The states form a tree. The symbols m o f z a g pick a child and p picks the parent.
x260 has m: x926, o: x554, f: x44, z: x328, a: x942, g: x600
x926 has m: x289, o: x471, f: x575, z: x360, a: x497, g: x230
x554 has m: x155, o: x528, f: x89, z: x957, a: x745, g: x690
x44 has m: x59, o: x307, f: x662, z: x34, a: x945, g: x10
x328 has m: x533, o: x407, f: x556, z: x856, a: x522, g: x978
x942 has m: x576, o: x489, f: x432, z: x717, a: x749, g: x544
x600 has m: x368, o: x225, f: x369, z: x534, a: x312, g: x892

Named rows; a name shown again gets a slightly different row:
x225: 23.4,6.2,-27.1,8.5,-4.4,5.4,13.9,-16.9,-7.6,11.4
x534: 22.6,-6.1,-13.6,7.4,-5.6,3.0,7.7,-1.5,-18.1,20.0
x749: 18.8,-9.3,-26.1,1.4,-10.6,-1.7,8.1,-16.9,-11.9,19.4
x534: 27.7,-10.0,-17.5,8.3,-3.9,0.7,7.4,-0.3,-21.1,20.1
x260: 0.8,-8.5,5.1,-8.9,-26.6,-22.8,15.0,9.0,-13.0,-9.2
x892: 23.8,8.8,-21.4,17.1,-1.1,1.3,4.1,-8.5,-19.5,7.2
x892: 27.3,8.8,-22.0,13.1,0.8,3.9,3.0,-13.4,-13.8,11.7
x690: -4.6,11.3,-10.5,29.1,-9.6,2.8,-0.7,-10.8,22.0,-14.8
x368: 17.9,-15.5,-14.5,2.3,2.1,0.6,3.9,6.0,-19.0,26.4
x534: 23.7,-11.3,-13.8,7.3,-1.5,2.8,8.1,-5.8,-16.2,23.6
x544: -9.9,14.0,11.0,11.9,1.7,-2.2,-3.6,-25.5,16.0,-10.6
x749: 17.9,-7.9,-21.0,0.7,-11.2,-2.3,11.1,-18.2,-8.7,25.4
x34: -20.0,10.4,20.4,-12.3,5.3,1.0,-7.2,6.0,14.4,-20.6
x856: -22.3,-7.9,26.4,6.8,15.8,-0.7,-14.4,12.7,-4.4,-6.8
x745: -14.7,12.1,-9.5,8.0,-13.8,6.3,13.0,-10.2,17.4,-18.0
x225: 23.0,2.3,-22.3,8.6,-2.5,2.2,13.8,-14.8,-13.7,10.3
x745: -18.0,17.7,-6.3,12.0,-11.9,6.2,14.9,-14.8,14.5,-15.1
x942: 14.8,-20.8,-9.1,4.2,-13.6,-6.3,14.1,-12.9,-17.8,23.2
x556: -13.5,-14.2,20.0,4.6,19.9,-0.1,-19.9,15.7,-13.6,2.0
x328: -28.0,-13.8,22.6,8.7,7.2,-15.0,-14.4,4.4,-8.9,-9.6
x534: 24.8,-9.9,-14.0,8.4,0.7,3.7,7.3,-0.7,-20.8,20.6
x534: 23.9,-10.6,-16.7,11.1,1.4,5.8,11.0,-5.8,-20.6,20.1
x489: 18.3,-12.8,-18.8,10.6,-6.4,0.4,15.0,-19.7,-3.7,20.6
x745: -17.9,14.4,-8.0,9.8,-12.6,9.6,14.8,-15.3,14.8,-20.0
x533: -8.7,-23.7,2.2,3.7,22.2,1.5,-14.4,-1.4,-17.9,20.1

Start at a row and follow the symbols one at a time.
Each answer is a row, close to the row of the state it stands for.
---
20.0,-18.8,-16.5,24.7,-5.7,7.2,9.2,1.0,-5.6,18.3
p 8.0,-12.5,-16.4,23.9,-21.0,-2.1,21.1,-8.0,-0.6,6.5
z 16.1,-16.5,-12.8,22.3,-11.7,3.1,14.1,-1.0,-0.9,18.6
p 7.5,-13.0,-12.7,24.0,-21.7,-1.8,18.7,-6.0,-0.4,5.6
g -4.5,12.3,-6.5,28.3,-11.5,4.3,1.4,-6.5,22.8,-12.1
p 6.5,-11.0,-16.8,25.3,-19.5,-0.5,19.1,-7.0,-3.1,2.4
p -3.0,-5.2,4.1,-7.1,-28.2,-19.7,12.6,11.0,-8.9,-6.8
z -27.6,-9.3,16.8,6.8,7.6,-13.3,-12.9,6.4,-9.2,-12.6
g -23.1,16.2,8.6,14.6,9.2,-5.1,-16.3,-13.5,8.6,-22.8
p -31.4,-9.2,19.8,6.5,8.1,-13.3,-13.1,6.0,-6.6,-13.0
a -27.7,0.8,6.2,-2.6,-4.0,-24.8,-18.6,-2.5,9.7,-10.5
p -24.6,-7.0,16.3,5.6,13.9,-13.0,-13.2,3.6,-10.5,-10.6
z -21.4,-11.7,23.7,4.5,15.7,2.9,-11.8,11.4,1.1,-6.9
p -26.9,-10.4,17.8,2.7,13.6,-13.1,-14.2,6.2,-8.9,-16.7
m -9.7,-21.8,1.2,5.6,24.5,0.0,-14.9,-2.2,-19.7,15.5
p -28.1,-9.5,20.4,7.3,8.5,-13.0,-15.7,5.3,-6.6,-11.2
a -23.9,-4.6,7.7,-0.6,-9.0,-19.6,-19.3,-1.5,4.4,-10.6
p -26.3,-9.6,21.3,5.3,11.1,-13.2,-16.5,8.8,-7.7,-11.1
a -26.3,0.5,5.3,-5.0,-6.3,-22.9,-17.8,-3.6,6.4,-7.9
p -28.4,-13.2,19.9,1.0,8.7,-12.6,-13.9,5.3,-11.9,-11.5
p -1.4,-10.1,3.7,-8.4,-27.7,-21.1,14.1,10.1,-11.2,-8.9
a 17.0,-19.1,-8.6,4.2,-13.6,-10.4,14.4,-12.3,-14.9,18.0
f 24.9,-21.1,2.6,4.5,6.1,-1.4,-2.6,-1.6,-18.5,26.9
p 17.8,-14.7,-10.9,3.2,-10.3,-7.0,14.1,-13.1,-14.7,19.7
o 18.7,-9.9,-15.7,8.5,-6.6,-3.0,13.9,-21.0,-8.1,22.4
p 14.6,-18.8,-8.0,3.3,-15.2,-5.9,13.3,-17.1,-17.8,21.1
f 21.6,-16.5,4.9,2.3,6.4,-4.1,0.0,-1.3,-15.4,22.5
p 14.3,-16.9,-7.4,5.8,-15.8,-8.7,15.1,-12.3,-12.8,16.5
o 14.8,-9.2,-19.1,6.4,-4.1,1.1,12.8,-18.5,-7.3,20.7
p 17.3,-19.5,-8.7,2.4,-14.7,-5.0,14.3,-14.7,-12.7,18.7
f 25.6,-18.0,5.7,1.8,3.9,-4.7,-1.0,-0.3,-20.1,27.4
---
-23.9,17.1,8.5,11.7,9.4,-5.3,-11.8,-11.8,11.6,-19.9
p -26.9,-6.9,20.9,1.4,11.1,-11.7,-17.2,7.4,-10.1,-13.0
m -8.7,-23.1,1.6,2.0,24.2,4.1,-12.4,-0.6,-20.6,13.5
p -26.9,-6.6,19.5,5.0,11.5,-13.3,-13.5,5.1,-10.5,-8.4
o -28.6,-7.9,19.7,5.3,12.0,-8.3,-11.2,1.7,3.6,-8.4
p -28.7,-8.0,19.1,9.5,7.3,-10.3,-14.7,6.9,-10.3,-11.3
p 1.4,-6.9,5.9,-11.1,-30.0,-20.8,14.5,11.0,-8.8,-5.6
a 17.8,-14.4,-8.1,0.6,-14.0,-7.3,12.1,-13.9,-12.0,20.1
a 20.3,-9.2,-19.1,0.7,-15.3,-1.3,8.5,-15.9,-7.8,21.1
p 14.9,-19.9,-11.8,2.9,-12.2,-7.8,16.3,-14.2,-13.6,20.4
m 15.3,-9.9,-18.2,1.0,5.0,5.3,13.6,-23.5,-13.7,14.9
p 16.9,-16.8,-8.1,5.3,-16.4,-7.0,12.9,-13.0,-12.9,21.6
a 15.3,-5.9,-19.5,0.4,-13.3,-3.3,9.5,-16.6,-8.7,20.4
p 16.6,-17.3,-6.5,5.6,-13.9,-4.4,16.5,-14.8,-14.5,18.3
o 20.9,-10.1,-14.1,11.9,-9.6,-0.9,10.8,-19.9,-5.8,20.6
p 13.5,-20.3,-10.3,3.8,-14.9,-8.6,13.6,-12.7,-14.1,18.0
g -10.3,13.3,11.2,16.6,-6.0,-0.8,-0.3,-26.7,17.7,-15.2
p 14.0,-19.4,-8.0,2.7,-13.8,-10.7,13.7,-13.3,-13.9,17.3
p -0.5,-9.9,5.1,-9.6,-29.8,-26.1,13.9,8.6,-10.1,-10.2
z -23.7,-10.4,20.2,3.8,6.7,-14.8,-12.4,2.3,-5.7,-8.4
a -25.8,0.2,7.5,0.2,-5.2,-20.6,-20.9,1.4,5.7,-12.9
p -26.9,-12.5,19.9,1.8,13.5,-11.7,-11.4,3.5,-7.0,-13.2
f -14.3,-15.7,18.6,4.1,21.0,-4.9,-14.6,14.2,-10.0,-3.5
p -27.0,-14.1,20.7,6.6,6.9,-10.9,-15.7,7.8,-12.8,-6.8
o -28.4,-6.3,19.3,7.5,12.8,-6.0,-9.3,-1.3,3.2,-13.2
p -22.6,-10.0,21.4,3.1,7.0,-11.5,-12.6,5.2,-8.1,-9.1
m -4.9,-25.9,0.0,3.8,21.3,2.8,-13.2,-1.6,-17.0,16.2
p -28.8,-9.4,23.4,2.9,7.3,-13.3,-15.7,6.2,-6.9,-10.9
o -28.5,-7.5,18.0,9.4,16.5,-10.8,-13.9,0.7,6.9,-9.9
p -26.6,-10.5,16.7,5.2,9.4,-13.7,-13.9,2.8,-8.2,-13.1
a -27.9,0.5,7.1,-2.4,-6.4,-24.0,-20.4,-3.1,5.9,-6.6
---
-18.9,0.9,15.3,-31.5,3.2,3.1,-12.9,5.1,10.5,-14.7
p -21.7,9.2,17.5,-19.1,0.0,-4.2,-5.5,7.0,12.7,-21.3
z -23.2,11.8,17.4,-7.7,2.4,2.3,-6.1,3.9,15.0,-20.5
p -22.2,8.2,17.7,-15.4,-2.6,-5.0,-5.2,10.3,8.2,-21.5
g -20.5,11.3,18.4,-11.9,3.5,0.8,-11.5,6.6,15.3,-23.3
p -22.2,8.0,18.8,-21.0,-1.2,-1.9,-6.1,6.2,9.8,-24.0
g -22.1,11.2,16.8,-13.9,5.0,2.5,-13.5,8.8,15.9,-22.9
p -26.2,6.6,16.4,-16.3,-7.9,-4.7,-4.1,8.2,6.4,-21.0
f -23.3,13.9,20.3,-10.3,5.0,-0.3,-10.6,7.2,12.4,-20.9
p -25.3,3.5,20.5,-19.3,-2.9,-2.7,-4.9,8.3,8.5,-20.8
g -21.2,9.5,19.0,-4.7,3.1,1.0,-13.1,5.4,12.2,-22.5
p -23.3,10.3,22.7,-21.5,-5.6,-2.0,-6.4,6.1,10.3,-19.0
f -20.3,15.2,16.8,-12.5,7.3,-2.2,-11.1,7.1,12.2,-18.9
p -23.1,7.5,18.4,-15.2,-3.0,-4.6,-5.7,9.3,10.0,-22.5
p -2.3,-10.1,2.6,-4.6,-25.7,-19.3,12.9,12.1,-10.7,-9.7
f -26.1,4.7,18.8,-19.8,-2.1,-4.3,-5.5,6.6,9.3,-21.7
z -21.5,11.3,18.3,-12.2,6.5,-2.1,-6.5,8.7,11.6,-24.4
p -25.4,6.7,21.7,-15.0,-3.1,-2.5,-3.1,8.7,11.7,-21.8
f -18.5,13.2,19.1,-13.4,6.7,-1.9,-10.6,8.3,12.6,-24.6
p -24.0,7.7,16.2,-16.4,-2.8,-2.8,-4.9,8.8,11.7,-23.9
o -22.0,18.4,10.8,-13.5,-1.7,-2.8,-1.1,2.8,18.4,-24.4
p -21.9,10.1,19.2,-17.4,-1.7,-5.2,-6.1,6.4,11.4,-19.7
a -17.3,17.3,6.0,-22.7,-8.5,-4.6,-5.9,-0.2,13.9,-20.6
p -20.1,4.3,22.0,-17.6,-4.2,-2.3,-5.6,9.0,10.9,-21.6
m -22.0,2.2,6.7,-30.8,7.2,3.5,-16.2,7.9,11.9,-16.5
p -22.5,10.0,18.5,-17.0,-0.2,-4.8,-3.0,11.2,9.2,-22.9
f -18.9,13.8,22.8,-12.1,4.8,2.8,-8.2,9.3,12.2,-21.1
p -21.3,10.2,19.6,-18.1,-4.4,0.8,-6.1,7.5,8.9,-21.2
f -18.8,15.4,20.8,-10.2,0.8,-0.1,-7.9,9.4,12.0,-23.4
p -20.7,6.4,16.8,-22.2,-4.2,-0.1,-4.5,8.7,10.1,-23.1
g -23.0,12.8,14.2,-9.8,2.5,2.9,-14.1,9.7,14.3,-22.9
---
18.2,-10.9,-17.8,8.6,-9.3,2.1,13.2,-18.5,-6.0,20.0
p 19.5,-20.1,-9.3,4.7,-13.6,-9.7,14.4,-14.6,-13.2,19.2
m 14.5,-12.2,-19.3,-0.2,5.7,7.1,10.1,-28.3,-13.1,19.1
p 15.1,-21.9,-6.9,7.3,-14.9,-9.2,14.5,-11.2,-14.1,21.3
a 17.4,-5.9,-23.3,1.7,-13.1,-4.7,11.5,-16.0,-5.4,21.3
p 14.5,-20.2,-8.7,3.0,-16.1,-9.8,11.4,-13.4,-14.3,20.3
f 23.6,-19.1,4.8,2.4,7.1,-6.6,-1.3,-2.2,-16.3,25.3
p 17.3,-15.7,-7.2,2.8,-17.7,-4.1,12.5,-14.3,-14.9,21.1
m 12.3,-7.7,-18.7,1.0,2.3,4.5,10.9,-25.1,-12.1,18.7
p 18.0,-19.6,-9.6,3.7,-13.5,-7.8,16.8,-12.8,-13.9,15.3
m 12.2,-10.1,-14.1,-1.0,4.7,4.4,11.0,-24.4,-10.6,16.6
p 18.2,-18.2,-8.5,1.3,-13.9,-8.2,12.2,-14.9,-12.9,17.3
g -9.1,13.7,7.3,12.0,-3.4,0.1,-2.8,-27.9,17.8,-15.4
p 16.5,-18.0,-9.1,4.7,-13.8,-7.4,15.5,-12.4,-12.9,16.4
p -1.6,-8.6,5.5,-9.5,-31.3,-24.7,12.9,13.1,-9.0,-7.2
z -27.8,-7.6,20.0,5.8,10.5,-8.3,-12.5,4.2,-9.0,-7.2
g -26.0,14.5,9.9,11.3,8.0,-9.8,-15.9,-10.5,6.1,-19.6
p -27.6,-10.7,20.5,4.8,11.7,-11.4,-11.7,2.7,-10.1,-13.1
a -29.9,1.9,6.7,-0.2,-6.2,-21.6,-22.8,-1.7,7.0,-8.2
p -28.2,-12.4,18.4,4.0,10.6,-14.7,-14.0,7.3,-9.0,-12.2
f -13.0,-11.5,23.6,6.2,21.9,-3.5,-18.0,13.6,-11.8,0.2
p -27.3,-9.3,21.8,3.7,11.1,-12.3,-14.0,4.5,-8.9,-11.2
f -13.3,-11.0,20.7,4.3,21.6,-0.1,-18.2,12.3,-11.0,5.0
p -29.2,-11.7,17.8,4.6,8.5,-11.5,-14.1,4.9,-8.0,-11.8
z -24.3,-12.1,24.7,4.8,19.7,-1.6,-12.4,10.8,-1.4,-5.5
p -28.2,-7.4,18.0,6.1,10.3,-11.4,-13.0,5.7,-9.1,-8.3
p -1.5,-8.4,4.5,-5.6,-27.8,-23.2,10.7,10.4,-8.4,-5.8
m 1.5,5.9,12.7,-22.1,-3.6,1.3,-0.5,28.0,12.3,-11.3
a -8.2,21.2,6.0,-14.8,-8.2,-4.2,-3.7,10.5,24.1,-18.8
p 7.0,6.0,14.1,-19.6,-11.0,-1.3,-1.6,34.5,12.9,-9.6
p 1.9,-5.7,2.5,-9.5,-29.7,-20.3,14.1,8.6,-10.2,-7.9
---
-19.2,3.4,11.0,-32.6,8.3,0.2,-10.7,4.7,10.0,-16.4
p -24.2,9.5,19.7,-15.1,-4.9,-3.7,-3.3,8.7,7.6,-19.3
a -16.2,17.9,6.6,-19.9,-8.5,-3.3,-3.1,2.0,15.9,-21.9
p -24.0,7.9,19.6,-18.7,-0.7,-5.4,-8.5,8.3,6.6,-20.1
p -0.2,-7.8,4.0,-7.3,-27.3,-22.0,11.3,9.4,-8.4,-7.6
m 3.4,8.9,12.9,-19.1,-7.1,-1.8,-2.5,28.0,14.4,-9.6
f 33.3,0.4,-14.2,-9.4,-0.5,3.1,-2.5,7.6,-8.4,18.3
p 4.2,8.2,13.6,-21.0,-9.1,1.5,1.1,31.6,11.9,-10.3
m -13.2,10.4,13.3,-17.2,14.5,7.7,-6.9,16.8,16.4,-18.5
p 7.6,8.7,10.9,-22.6,-5.5,-2.8,-1.7,30.6,13.4,-9.0
g 10.4,14.1,10.7,-10.0,0.4,8.3,-13.9,29.1,19.8,-6.6
p 2.0,7.1,14.6,-21.6,-7.7,-1.1,2.9,31.9,13.3,-11.8
z -7.8,9.9,23.6,-9.1,8.6,4.0,-4.6,23.0,14.1,-15.3
p 7.8,8.7,13.3,-24.1,-4.7,0.8,-2.5,30.1,13.4,-13.6
z -10.0,10.3,23.5,-5.7,6.4,7.7,-7.6,24.9,16.9,-15.8
